Below are the code and all the weights of a small trained network. Each question names an input and a class and asks about switching units off, where a switched-off unit gives its printed mean instead of its output.

import numpy as np


def w(rows, s, z=0):
    codes = np.array(rows[::2]) - 128.0
    scale = np.full(codes.shape[1], s)
    scale[-1] = z or s
    return codes * scale


def f(y):
    return y / 2 * (1 + np.tanh(0.7978845608 * (y + 0.044715 * y**3)))


def log_softmax(a):
    a = a - a.max(-1, keepdims=True)
    return a - np.log(np.exp(a).sum(-1, keepdims=True))


def net(x, mask):
    res = np.array(x, float).reshape(1, 5) / 4 @ E
    y = f(res @ A[0][:, :-1].T + A[0][:, -1])
    res = res + np.where(mask, y, B[0][:, -1]) @ B[0][:, :-1]
    return log_softmax(res[-1] @ U[:, :-1].T + U[:, -1])


A, B = {}, {}
E = w([
[150,94,213,81,252],'x0',
[214,107,198,172,72],'x1',
[46,255,177,185,105],'x2',
[153,45,142,203,128],'x3',
[187,194,58,213,224],'x4',
],0.0092)
A[0] = w([
[167,148,106,58,125,117],'neuron 0',
[94,83,180,95,79,122],'neuron 1',
[101,167,125,58,53,109],'neuron 2',
[212,125,128,174,160,129],'neuron 3',
[133,120,207,65,187,167],'neuron 4',
[78,93,146,88,116,24],'neuron 5',
[166,83,110,94,125,146],'neuron 6',
[80,192,98,170,47,109],'neuron 7',
[210,96,101,209,171,141],'neuron 8',
[108,172,149,155,139,80],'neuron 9',
[170,127,57,24,114,104],'neuron 10',
[89,195,170,168,159,117],'neuron 11',
[135,159,92,69,86,2],'neuron 12',
[82,208,181,176,175,156],'neuron 13',
[156,32,152,104,149,220],'neuron 14',
[182,67,159,62,205,91],'neuron 15',
[222,91,100,228,174,130],'neuron 16',
[159,86,173,88,205,94],'neuron 17',
[80,102,88,132,160,21],'neuron 18',
[76,78,206,92,19,142],'neuron 19',
[71,181,92,174,34,112],'neuron 20',
[145,137,118,195,84,14],'neuron 21',
[99,139,53,53,161,105],'neuron 22',
[240,138,232,190,6,138],'neuron 23',
[189,107,110,193,157,103],'neuron 24',
[147,85,163,112,187,62],'neuron 25',
[187,144,83,187,175,78],'neuron 26',
[94,87,202,82,31,132],'neuron 27',
[170,66,141,73,176,119],'neuron 28',
[124,61,227,63,137,172],'neuron 29',
[68,235,197,192,177,141],'neuron 30',
],0.011,0.0076)
B[0] = w([
[112,180,169,130,133,153],'neuron 0',
[154,136,180,173,156,194],'neuron 1',
[136,176,108,219,124,188],'neuron 2',
[116,40,151,171,139,183],'neuron 3',
[70,90,77,93,216,218],'neuron 4',
[180,119,141,186,118,148],'neuron 5',
[129,157,165,129,175,174],'neuron 6',
[81,158,40,53,112,213],'neuron 7',
[111,55,141,202,180,211],'neuron 8',
[132,146,172,90,157,151],'neuron 9',
[153,229,187,170,129,180],'neuron 10',
[115,148,186,104,181,193],'neuron 11',
[142,193,96,168,132,136],'neuron 12',
[122,155,191,95,202,223],'neuron 13',
[104,130,154,122,229,235],'neuron 14',
[67,152,84,74,213,209],'neuron 15',
[108,48,110,195,169,223],'neuron 16',
[96,161,67,77,166,192],'neuron 17',
[156,105,152,112,95,131],'neuron 18',
[215,115,209,234,106,241],'neuron 19',
[91,139,12,65,75,218],'neuron 20',
[130,161,112,47,73,148],'neuron 21',
[181,196,192,169,95,193],'neuron 22',
[255,74,240,172,21,245],'neuron 23',
[119,83,109,171,155,178],'neuron 24',
[117,180,68,71,120,162],'neuron 25',
[134,61,184,174,163,187],'neuron 26',
[165,124,203,198,121,228],'neuron 27',
[95,144,127,100,208,197],'neuron 28',
[101,67,144,138,217,242],'neuron 29',
[116,160,239,53,230,247],'neuron 30',
],0.0092,0.012)
U = w([
[142,103,112,88,109,1],'0',
[136,76,233,191,155,163],'1',
[74,154,128,15,196,161],'2',
[85,152,17,213,92,64],'3',
[103,64,5,110,2,114],'4',
[146,213,177,116,39,207],'5',
],0.0098,0.0077)

Each question gives the input, the list of numbers given to net, and the class t.
The units are the neurons (one row each of A and B). Each row of codes is followed by its name. A weight is (code - 128) times the scale printed after its matrix; where a second scale follows, it is the last column's (A, B and U).
mask holds one flag per neuron, in row order. A switched-off neuron (its flag False) gives its mean, the last column of its row in B, instead of its output. The means were averaged over made-up inputs and are rounded, as every weight is.
A unit's drop is (log p(t) with every unit on - log p(t) with that unit switched off) / (log p(t) with every unit on - log p(t) with every unit switched off).
The circuit of an input: a set's keep is (log p(t) with only the set's units on - log p(t) with every unit switched off) / (log p(t) with every unit on - log p(t) with every unit switched off). Starting from the 12 units with the biggest drops (on a tie, the unit counted first), units are removed one at a time, each time the one whose removal leaves the highest keep (on an exact tie, the one counted first), for as long as the keep stays at least 0.8.
circuit, biggest first: the units of the circuit, biggest drop first
k most important neurons: the k neurons with the biggest drops, biggest first
drop of u: that unit's drop, to one decimal
input [2,5,0,-8,2], class 2: circuit, biggest first => (neuron 19)
input [4,4,-2,-7,-3], class 2: 3 most important neurons => (neuron 4; neuron 15; neuron 23)
input [-8,-8,-3,-5,-1], class 3: circuit, biggest first => (neuron 30; neuron 2)
input [-8,-1,4,-4,-6], class 5: 2 most important neurons => (neuron 19; neuron 27)
input [-3,2,4,-5,-6], class 5: 2 most important neurons => (neuron 20; neuron 7)
input [5,2,-5,6,-2], class 2: 2 most important neurons => (neuron 15; neuron 17)
input [-8,-5,5,7,1], class 4: 2 most important neurons => (neuron 20; neuron 14)
input [-7,-1,4,2,-7], class 5: drop of neuron 27 => 0.2
input [-5,7,6,-6,-7], class 5: 2 most important neurons => (neuron 20; neuron 7)
input [-3,-8,2,5,1], class 2: 2 most important neurons => (neuron 23; neuron 19)
input [1,1,1,-6,3], class 2: drop of neuron 23 => 0.2
input [-1,-2,6,0,-3], class 2: drop of neuron 23 => 0.4
